Here is a tiny trained network, its code and every weight. The questions are about switching its units off for an input and a class, where a switched-off unit gives its printed mean instead of its output.

import numpy as np


def w(rows, s, z=0):
    codes = np.array(rows[::2]) - 128.0
    scale = np.full(codes.shape[1], s)
    scale[-1] = z or s
    return codes * scale


def norm(h):
    return h / np.sqrt((h * h).mean(-1, keepdims=True) + 1e-5)


def f(y):
    return y / 2 * (1 + np.tanh(0.7978845608 * (y + 0.044715 * y**3)))


def log_softmax(a):
    a = a - a.max(-1, keepdims=True)
    return a - np.log(np.exp(a).sum(-1, keepdims=True))


def net(x, mask):
    res = np.array(x, float).reshape(1, 2) / 4 @ E
    u = 0
    for l in range(3):
        y = f(norm(res) @ A[l][:, :-1].T + A[l][:, -1])
        res = res + np.where(mask[u : u + 10], y, B[l][:, -1]) @ B[l][:, :-1]
        u += 10
    return log_softmax(norm(res)[-1] @ U[:, :-1].T + U[:, -1])


A, B = {}, {}
E = w([
[158,217,57,109,2],'x0',
[114,69,173,67,49],'x1',
],0.0063)
A[0] = w([
[98,106,180,66,191,164],'0.n0',
[74,124,124,125,254,37],'0.n1',
[184,197,119,79,144,121],'0.n2',
[127,232,96,197,200,84],'0.n3',
[210,180,116,134,104,116],'0.n4',
[110,87,121,157,185,172],'0.n5',
[80,159,53,151,196,16],'0.n6',
[179,136,122,123,174,5],'0.n7',
[32,83,99,177,90,90],'0.n8',
[62,112,151,107,43,110],'0.n9',
],0.0066,0.0021)
B[0] = w([
[120,205,90,178,51,204],'0.n0',
[23,98,73,75,109,218],'0.n1',
[110,113,75,49,192,159],'0.n2',
[253,126,205,96,105,254],'0.n3',
[72,99,104,78,217,178],'0.n4',
[86,159,139,195,53,191],'0.n5',
[210,167,161,154,73,169],'0.n6',
[137,110,111,168,119,118],'0.n7',
[173,161,130,98,129,123],'0.n8',
[194,129,107,114,190,183],'0.n9',
],0.0039,0.004)
A[1] = w([
[109,163,211,81,86,123],'1.n0',
[164,187,102,19,185,72],'1.n1',
[75,2,197,72,150,68],'1.n2',
[96,59,88,109,59,38],'1.n3',
[135,183,175,111,101,170],'1.n4',
[132,180,151,175,239,88],'1.n5',
[154,162,126,136,58,6],'1.n6',
[47,184,165,172,45,64],'1.n7',
[136,126,226,109,80,186],'1.n8',
[209,167,84,119,75,85],'1.n9',
],0.0059,0.0016)
B[1] = w([
[129,122,179,144,152,170],'1.n0',
[106,83,136,164,153,221],'1.n1',
[149,254,83,136,66,253],'1.n2',
[164,167,103,140,175,162],'1.n3',
[98,109,182,111,164,170],'1.n4',
[176,197,131,89,36,209],'1.n5',
[92,136,150,69,163,145],'1.n6',
[139,66,99,134,199,162],'1.n7',
[185,87,115,140,170,203],'1.n8',
[74,136,137,209,153,248],'1.n9',
],0.0064,0.0027)
A[2] = w([
[114,164,196,154,178,155],'2.n0',
[3,182,114,130,77,72],'2.n1',
[72,8,74,110,160,107],'2.n2',
[186,100,154,82,50,76],'2.n3',
[91,151,15,73,58,2],'2.n4',
[152,2,95,194,194,164],'2.n5',
[119,81,184,168,151,103],'2.n6',
[118,94,203,176,160,103],'2.n7',
[76,171,108,151,36,120],'2.n8',
[118,232,25,110,106,129],'2.n9',
],0.0068,0.0026)
B[2] = w([
[115,72,58,58,38,171],'2.n0',
[1,149,13,216,147,191],'2.n1',
[174,133,179,73,79,157],'2.n2',
[189,225,140,222,121,172],'2.n3',
[57,127,105,189,212,156],'2.n4',
[211,57,172,41,186,169],'2.n5',
[61,116,104,49,185,127],'2.n6',
[78,86,62,83,150,136],'2.n7',
[90,76,111,118,255,200],'2.n8',
[88,27,208,79,101,255],'2.n9',
],0.0043,0.0044)
U = w([
[1,119,76,148,139,219],'0',
[216,202,143,151,76,122],'1',
[165,25,141,6,185,5],'2',
],0.015,0.0019)

Each question gives the input, the list of numbers given to net, and the class t.
The units are the neurons (one row each of A and B). Each row of codes is followed by its name. A weight is (code - 128) times the scale printed after its matrix; where a second scale follows, it is the last column's (A, B and U).
mask holds one flag per neuron, layer by layer. A switched-off neuron (its flag False) gives its mean, the last column of its row in B, instead of its output. The means were averaged over made-up inputs and are rounded, as every weight is.
A unit's drop is (log p(t) with every unit on - log p(t) with that unit switched off) / (log p(t) with every unit on - log p(t) with every unit switched off).
The circuit of an input: a set's keep is (log p(t) with only the set's units on - log p(t) with every unit switched off) / (log p(t) with every unit on - log p(t) with every unit switched off). Starting from the 12 units with the biggest drops (on a tie, the unit counted first), units are removed one at a time, each time the one whose removal leaves the highest keep (on an exact tie, the one counted first), for as long as the keep stays at least 0.8.
units of the circuit, in order: the units of the circuit, biggest drop first
k most important neurons: the k neurons with the biggest drops, biggest first
k most important neurons of layer l: the k neurons of layer l with the biggest drops, biggest first
drop when u is switched off: that unit's drop, to one decimal
input [3,-1], class 2: most important neuron of layer 0 : [0.n0]
input [4,4], class 0: units of the circuit, in order : [0.n3, 2.n4]
input [-4,4], class 0: units of the circuit, in order : [0.n3, 1.n2]
input [-5,-6], class 1: 3 most important neurons : [1.n5, 0.n3, 0.n6]
input [-5,3], class 0: units of the circuit, in order : [1.n2, 0.n3]
input [3,-3], class 2: 2 most important neurons of layer 0 : [0.n0, 0.n5]
input [4,-4], class 0: 2 most important neurons : [1.n8, 1.n9]
input [-6,5], class 0: units of the circuit, in order : [0.n3, 1.n2]
input [4,0], class 0: 4 most important neurons : [1.n8, 0.n3, 1.n7, 2.n1]
input [3,0], class 2: 2 most important neurons : [1.n2, 0.n0]
input [0,-4], class 1: 3 most important neurons : [0.n3, 1.n7, 2.n9]
input [5,-5], class 0: 2 most important neurons : [1.n9, 1.n8]
input [2,2], class 2: 2 most important neurons : [1.n2, 0.n1]
input [-2,6], class 1: units of the circuit, in order : [1.n2]
input [-8,6], class 0: 2 most important neurons : [1.n2, 0.n3]
input [1,0], class 2: 2 most important neurons : [0.n1, 1.n1]
input [1,4], class 1: 3 most important neurons of layer 0 : [0.n0, 0.n6, 0.n3]
input [-3,4], class 1: 2 most important neurons of layer 0 : [0.n1, 0.n4]
input [-5,7], class 1: 2 most important neurons : [1.n2, 1.n8]
input [0,-6], class 1: units of the circuit, in order : [0.n3]
input [2,1], class 2: 2 most important neurons : [1.n2, 1.n1]
input [0,-2], class 2: 2 most important neurons : [0.n3, 1.n2]
input [-8,1], class 0: drop when 1.n2 is switched off : 0.7
input [-4,8], class 1: drop when 1.n2 is switched off : 0.9
input [2,8], class 1: drop when 2.n3 is switched off : 0.1
